Look-ups in named tables: a row name and a column name give one cell, copied from the table.

dozoze
        nav  pegun  deg  rer  zod  rivag
pedate  3.4    6.5  4.7  1.8  5.6    2.9
nug     6.7    4.0  7.5  8.8  5.1    8.9
zer     6.4    7.8  6.7  4.2  4.6    1.3
daf     5.6    7.9  6.2  3.6  5.0    1.4
kufave  6.3    3.5  7.3  8.5  5.1    9.4
zol     3.6    5.4  2.2  3.0  7.7    6.9

pegun of nug: 4.0
rer of kufave: 8.5
pegun of zol: 5.4
pegun of pedate: 6.5
nav of kufave: 6.3
rer of nug: 8.8
rivag of zol: 6.9
rivag of zer: 1.3
rivag of daf: 1.4

gulu:
columns: nemik, vorinur, bazun, zofis, vesu, kitop, ruz
lavo: [152, 136, 88, 126, 172, 124, 132]
zif: [190, 135, 126, 170, 164, 136, 124]
ranat: [98, 137, 98, 122, 28, 125, 78]
von: [168, 139, 123, 154, 138, 132, 130]
nugovu: [106, 130, 118, 110, 144, 140, 203]
nuvamuv: [145, 76, 109, 157, 109, 87, 151]
ruk: [139, 139, 145, 98, 105, 131, 40]
tig: [90, 97, 110, 21, 128, 112, 100]
vafuv: [121, 128, 122, 88, 153, 159, 9]
dibareg: [143, 111, 127, 147, 152, 173, 180]
zin: [164, 107, 119, 89, 97, 82, 115]
lepu: [103, 125, 106, 100, 92, 112, 129]
fuson: [57, 107, 109, 178, 131, 90, 142]
lodev: [165, 126, 101, 180, 119, 82, 192]

ruk, zofis: 98
fuson, nemik: 57
nugovu, nemik: 106
ranat, vorinur: 137
lodev, kitop: 82
nugovu, zofis: 110
nuvamuv, kitop: 87
lodev, bazun: 101
lepu, ruz: 129

Table sop
        dinopos  lozulig     zam   zomil  gigila
sedumu   35.324   57.190  56.987  62.396  64.506
dafum    45.319   50.740  47.604  49.213  56.423
des      49.199   52.444  51.939  53.127  61.684
genifu   46.612   45.821  44.310  58.758  66.385
lud      68.415   41.638  68.069  58.383  38.500
rak      57.906   58.015  58.874  52.378  48.141
lazor    52.265   54.696  50.301  55.513  51.294
bek      38.797   45.632  49.069  54.259  65.575
mulin    55.390   51.793  65.374  54.832  47.408
melek    35.786   50.309  13.808  57.799  62.014
sif      44.297   55.680  61.015  46.899  47.754
sur      49.643   81.747  78.617  35.436  89.977
beg      56.602   46.548  41.309  50.898  50.231

zam of sif: 61.015
lozulig of beg: 46.548
zomil of lazor: 55.513
lozulig of des: 52.444
zomil of genifu: 58.758
gigila of sedumu: 64.506
dinopos of beg: 56.602
zam of melek: 13.808
zomil of dafum: 49.213
gigila of sur: 89.977
gigila of lazor: 51.294
gigila of genifu: 66.385
zam of des: 51.939
gigila of des: 61.684

nup:
fields: siseku, ditu, vuzelu, dar, fita, miku, mekeza, vuso, teli, nir
nim: [176, 107, 170, 101, 179, 152, 162, 136, 207, 109]
setug: [159, 147, 129, 132, 163, 128, 174, 117, 139, 190]
sud: [108, 212, 186, 141, 168, 208, 126, 158, 142, 139]
zos: [207, 72, 179, 161, 151, 130, 162, 180, 211, 132]
tefuga: [129, 160, 134, 182, 103, 167, 151, 174, 149, 87]
zon: [95, 219, 101, 214, 82, 169, 151, 164, 79, 133]
sogo: [197, 86, 173, 112, 176, 122, 168, 149, 217, 134]
rov: [120, 183, 188, 139, 158, 209, 127, 172, 173, 86]
sudu: [158, 126, 188, 119, 163, 190, 133, 170, 220, 46]
sabuzuf: [162, 136, 204, 143, 178, 156, 160, 186, 191, 159]
fiseni: [135, 177, 193, 140, 183, 172, 156, 163, 152, 188]

mekeza of sudu = 133
fita of fiseni = 183
fita of sudu = 163
fita of sogo = 176
vuzelu of sudu = 188
teli of tefuga = 149
miku of rov = 209
teli of sudu = 220
miku of nim = 152
teli of sabuzuf = 191
ditu of fiseni = 177
Row with the largest vuzelu: sabuzuf

bibali
|  | pas | lif | pafoti |
|---|---|---|---|
| sirerod | 32.455 | 10.511 | -33.030 |
| revepi | 11.742 | 40.195 | 66.399 |
| sipedi | -30.730 | 33.578 | -80.041 |
| dinim | -11.981 | 29.481 | 34.895 |
| nuteluv | -7.552 | 34.239 | -30.831 |

revepi, pas -> 11.742
dinim, lif -> 29.481
sipedi, pafoti -> -80.041
dinim, pas -> -11.981
nuteluv, pas -> -7.552
sirerod, pas -> 32.455
sipedi, lif -> 33.578
sirerod, lif -> 10.511
sipedi, pas -> -30.730
sirerod, pafoti -> -33.030
revepi, pafoti -> 66.399
nuteluv, pafoti -> -30.831
revepi, lif -> 40.195
dinim, pafoti -> 34.895
nuteluv, lif -> 34.239
Row with the largest lif: revepi

Table gezas
|  | zufami | giva | mig |
|---|---|---|---|
| nad | 21.389 | -55.608 | -40.318 |
| lika | -70.764 | -10.591 | -20.025 |
| reketu | 9.952 | 7.197 | 9.302 |
| zudera | -89.660 | -88.554 | -87.698 |
| vimom | 28.123 | 43.983 | 44.858 |
| redakop | -99.807 | -31.692 | -52.540 |
| bulo | -29.364 | 22.824 | 19.646 |
| mabi | -29.677 | -45.607 | -46.456 |
| ret | 60.974 | -12.238 | 2.612 |

giva of mabi: -45.607
zufami of redakop: -99.807
zufami of bulo: -29.364
mig of lika: -20.025
mig of ret: 2.612
mig of redakop: -52.540
zufami of mabi: -29.677
giva of nad: -55.608
zufami of nad: 21.389
mig of reketu: 9.302
giva of vimom: 43.983
giva of redakop: -31.692

gupi:
cols = lekevi, vif, zogepu, pova, sesu, lelom, fof
rem: [145, 169, 169, 61, 84, 125, 105]
fegir: [119, 102, 120, 181, 118, 173, 108]
kiz: [149, 166, 113, 97, 197, 79, 184]
pof: [125, 88, 171, 70, 66, 168, 55]
semefa: [115, 82, 128, 148, 205, 125, 224]
kon: [136, 136, 123, 78, 73, 189, 87]
kazom: [125, 180, 133, 102, 147, 125, 181]
kob: [120, 58, 114, 167, 78, 123, 77]
rud: [161, 95, 173, 102, 142, 122, 162]
muk: [153, 218, 169, 145, 97, 185, 85]
lidu: [101, 50, 118, 104, 71, 119, 68]

What is the zogepu of lidu in gupi?
118
What is the lelom of pof in gupi?
168
What is the vif of semefa in gupi?
82
What is the fof of rem in gupi?
105
What is the pova of rud in gupi?
102
What is the lelom of rud in gupi?
122
What is the pova of rem in gupi?
61
What is the zogepu of pof in gupi?
171
What is the vif of pof in gupi?
88
Which row has the largest vif? muk

rimud.csv
,mef,nuvote,zuvuz,mufeg,midilo,vovu,digi
zot,5141,645,7501,-2446,-4654,-1523,2311
sor,-2196,548,-1210,3812,629,9113,-2495
digez,2069,5654,825,2808,-1114,2097,-6574
giki,139,759,1879,236,919,1834,2868
vug,-5778,4015,5812,-1411,-4888,-571,2902
dab,-1180,1051,2105,1428,8378,2756,-4858
fug,-2031,1052,55,331,-4746,3687,2074
kufabi,5599,3030,5120,322,-4584,-1516,1990
kip,-5046,6121,1070,-2087,1841,4367,3950

zuvuz of digez: 825
nuvote of kufabi: 3030
mef of giki: 139
vovu of vug: -571
nuvote of giki: 759
zuvuz of fug: 55
mef of fug: -2031
vovu of kufabi: -1516
Which row has the largest zuvuz? zot

Table lasurol
	pifaf	zut	bakib	bif	napuvil
nenol	68723	35920	77546	50860	46453
rol	59387	53423	33533	49735	30654
kepivi	22168	41981	38005	23567	82461
ruf	25827	20987	73681	52484	79294
fofurar	84285	35110	58775	81779	55897
zibolo	24697	60235	83263	52337	32516
guf	63046	67319	82918	72751	47694
futola	50573	76325	56300	76137	65587
fomu	22131	31279	46410	57721	26838
filifeb	20187	55165	66596	45205	78422
bop	33383	21629	27515	22367	68049

What is the zut of futola in lasurol? 76325
What is the pifaf of guf in lasurol? 63046
What is the bif of filifeb in lasurol? 45205
What is the zut of zibolo in lasurol? 60235
What is the bakib of bop in lasurol? 27515
What is the zut of rol in lasurol? 53423

Table bena
	vuda	togik	kudefi	zitos	zali	vemog	katu
beri	21	49	66	54	45	55	50
ledanon	4	33	66	30	56	43	59
zes	97	60	29	55	60	48	53
sefal	43	55	61	62	40	58	43
fivon	79	58	49	69	52	59	71

What is the katu of zes in bena?
53
What is the zali of sefal in bena?
40
What is the vemog of ledanon in bena?
43
What is the katu of ledanon in bena?
59
What is the kudefi of zes in bena?
29
What is the katu of sefal in bena?
43
What is the zali of beri in bena?
45
What is the zitos of sefal in bena?
62
What is the katu of fivon in bena?
71
What is the vemog of beri in bena?
55
What is the zitos of beri in bena?
54
What is the vuda of ledanon in bena?
4
What is the zitos of ledanon in bena?
30
What is the vuda of sefal in bena?
43

Table zugiv
        rabafu  pasubid   buta    les  fizuduz    led  metagi
rig      56729    46474   1878   8670     5852  73335   29520
kavano   17691    43940  55854  43685    18555  44330   18304
zel      38407    22487  59061  72666    12316  68081   89068
beb      30313    46046  58281  26183    15569  47284   28972
kez      53087    61943  13212  67600    51977  61148   65379
gefek    22329    36935   7177  65022    38359  14003   51352

What is the pasubid of kavano in zugiv?
43940
What is the buta of beb in zugiv?
58281
What is the pasubid of kez in zugiv?
61943
What is the metagi of gefek in zugiv?
51352
What is the buta of zel in zugiv?
59061
What is the led of zel in zugiv?
68081
What is the rabafu of kavano in zugiv?
17691
What is the fizuduz of kavano in zugiv?
18555
What is the fizuduz of kez in zugiv?
51977
What is the metagi of zel in zugiv?
89068
What is the fizuduz of beb in zugiv?
15569
What is the rabafu of zel in zugiv?
38407
What is the fizuduz of zel in zugiv?
12316
What is the rabafu of rig in zugiv?
56729
What is the led of rig in zugiv?
73335
Row with the largest fizuduz: kez

